Look-ups in named tables: a row name and a column name give one cell, copied from the table.

Mena:
,Vaviki,Vesapu,Bugup,Vis,Fef,Pega
Sabaga,158,148,126,115,127,130
Vebab,197,168,104,71,105,116
Fupite,195,167,105,73,107,117
Zudab,201,170,102,67,103,114
Vofad,192,165,107,77,108,118
Leda,210,174,97,56,98,111
Zitoz,194,166,106,74,107,117
Farefa,196,167,105,72,106,116

Fupite, Vis => 73
Sabaga, Vesapu => 148
Leda, Pega => 111
Vebab, Pega => 116
Zudab, Vesapu => 170
Leda, Vesapu => 174
Which row has the largest Vaviki? Leda

Zabivad =
,Kepe,Luza,Ganomo
Gisitu,49,80,63
Ziselu,121,115,32
Rikezur,40,39,57
Teg,186,141,98
Bagozi,214,213,224
Kem,55,180,115

Ziselu, Ganomo -> 32
Kem, Kepe -> 55
Teg, Kepe -> 186
Kem, Ganomo -> 115
Gisitu, Luza -> 80
Bagozi, Luza -> 213
Rikezur, Kepe -> 40
Teg, Luza -> 141
Ziselu, Luza -> 115
Gisitu, Kepe -> 49
Bagozi, Kepe -> 214
Teg, Ganomo -> 98
Rikezur, Ganomo -> 57
Rikezur, Luza -> 39
Kem, Luza -> 180
Bagozi, Ganomo -> 224
Ziselu, Kepe -> 121

Nur:
|  | Mebo | Kad |
|---|---|---|
| Zifulo | -42255 | -56333 |
| Bam | 40561 | 44341 |
| Veno | -60971 | -46048 |
| Pibid | 40441 | 45779 |
| Sig | -81481 | -78812 |
| Pek | 45506 | 51275 |
| Nar | -67631 | -75150 |
| Garab | 29505 | 18445 |
| Gug | -9170 | -7127 |

What is the Kad of Pibid in Nur?
45779
What is the Kad of Garab in Nur?
18445
What is the Mebo of Bam in Nur?
40561
What is the Kad of Zifulo in Nur?
-56333
What is the Kad of Gug in Nur?
-7127
What is the Mebo of Nar in Nur?
-67631
What is the Mebo of Pibid in Nur?
40441
What is the Kad of Nar in Nur?
-75150
What is the Mebo of Garab in Nur?
29505
What is the Kad of Veno in Nur?
-46048
What is the Mebo of Zifulo in Nur?
-42255

Table Duban
|  | Pubad | Gadap | Rul | Mus | Geras | Korove | Raliru | Zeder | Segipu | Tav |
|---|---|---|---|---|---|---|---|---|---|---|
| Tos | 74 | 168 | 40 | 83 | 66 | 33 | 134 | 67 | 34 | 38 |
| Rap | 33 | 66 | 37 | 106 | 46 | 44 | 152 | 126 | 28 | 46 |
| Faza | 28 | 35 | 42 | 183 | 48 | 42 | 176 | 192 | 42 | 45 |
| Nafozad | 85 | 74 | 29 | 45 | 118 | 48 | 43 | 70 | 46 | 29 |

Segipu of Faza: 42
Segipu of Nafozad: 46
Korove of Nafozad: 48
Zeder of Tos: 67
Pubad of Nafozad: 85
Raliru of Tos: 134
Zeder of Rap: 126
Tav of Rap: 46
Segipu of Tos: 34
Gadap of Faza: 35
Raliru of Rap: 152
Rul of Rap: 37
Korove of Rap: 44
Rul of Nafozad: 29

Riz:
	Puz	Pul	Sopifug	Mefigo	Zame	Nubika	Tezetut	Deki	Munofol	Fom
Zumudi	-29.409	-3.939	-1.382	-1.946	-22.777	-52.889	-30.559	-13.882	5.096	3.517
Vin	-46.388	-58.606	-28.724	-10.628	1.624	-30.976	-36.403	15.250	-32.160	23.760
Renafa	-46.754	-30.916	-39.626	-1.029	-2.341	-43.063	-28.788	10.904	5.256	63.966
Falu	-28.104	-12.499	-6.879	-4.121	-22.094	-45.389	-26.371	-14.043	7.505	16.112

What is the Nubika of Falu in Riz?
-45.389
What is the Puz of Zumudi in Riz?
-29.409
What is the Nubika of Zumudi in Riz?
-52.889
What is the Tezetut of Falu in Riz?
-26.371
What is the Munofol of Falu in Riz?
7.505
What is the Zame of Vin in Riz?
1.624
Which row has the largest Nubika? Vin

Deme:
,Maniz,Muku,Nufu
Bir,-58672,-10912,158
Vurafim,47648,-174,11699
Sos,-4684,-57957,-6734
Giz,-7378,-35486,8306
Bufavel,-80163,-20217,8897
Nanat,66484,4051,1508
Kovu,-27910,12189,3430

Bufavel, Muku: -20217
Giz, Muku: -35486
Kovu, Muku: 12189
Bir, Nufu: 158
Bufavel, Nufu: 8897
Sos, Maniz: -4684
Nanat, Maniz: 66484
Bir, Muku: -10912
Bir, Maniz: -58672
Sos, Muku: -57957
Vurafim, Muku: -174
Vurafim, Nufu: 11699
Kovu, Nufu: 3430
Vurafim, Maniz: 47648
Nanat, Muku: 4051
Bufavel, Maniz: -80163
Giz, Maniz: -7378
Sos, Nufu: -6734
Nanat, Nufu: 1508
Kovu, Maniz: -27910
Row with the largest Maniz: Nanat

Bivuna:
         Biperi  Bevupi  Merol  Tuzuni  Fik  Zile
Moz         191     117    182     163  143   188
Rere        137     162    100     102  173   109
Padumif      50     160    148     145  234   201
Suvone      225     152    154     187  152   138

Zile of Padumif is 201
Tuzuni of Suvone is 187
Bevupi of Padumif is 160
Biperi of Suvone is 225
Tuzuni of Rere is 102
Fik of Padumif is 234
Merol of Moz is 182
Fik of Moz is 143
Biperi of Moz is 191
Fik of Rere is 173
Merol of Padumif is 148

Koref:
	Gir	Por
Vit	53294	49154
Lalibun	52920	44352
Ligok	76537	78120
Dabimun	65212	55816
Gib	77665	76737
Zutuboz	51218	31876
Libodep	25681	10712
Mezu	65324	74054
Gedopi	54809	55777
Pel	58064	65051

Ligok, Por: 78120
Lalibun, Por: 44352
Mezu, Por: 74054
Gib, Por: 76737
Pel, Gir: 58064
Pel, Por: 65051
Ligok, Gir: 76537
Dabimun, Por: 55816
Zutuboz, Gir: 51218
Gedopi, Por: 55777
Dabimun, Gir: 65212
Which row has the largest Gir? Gib

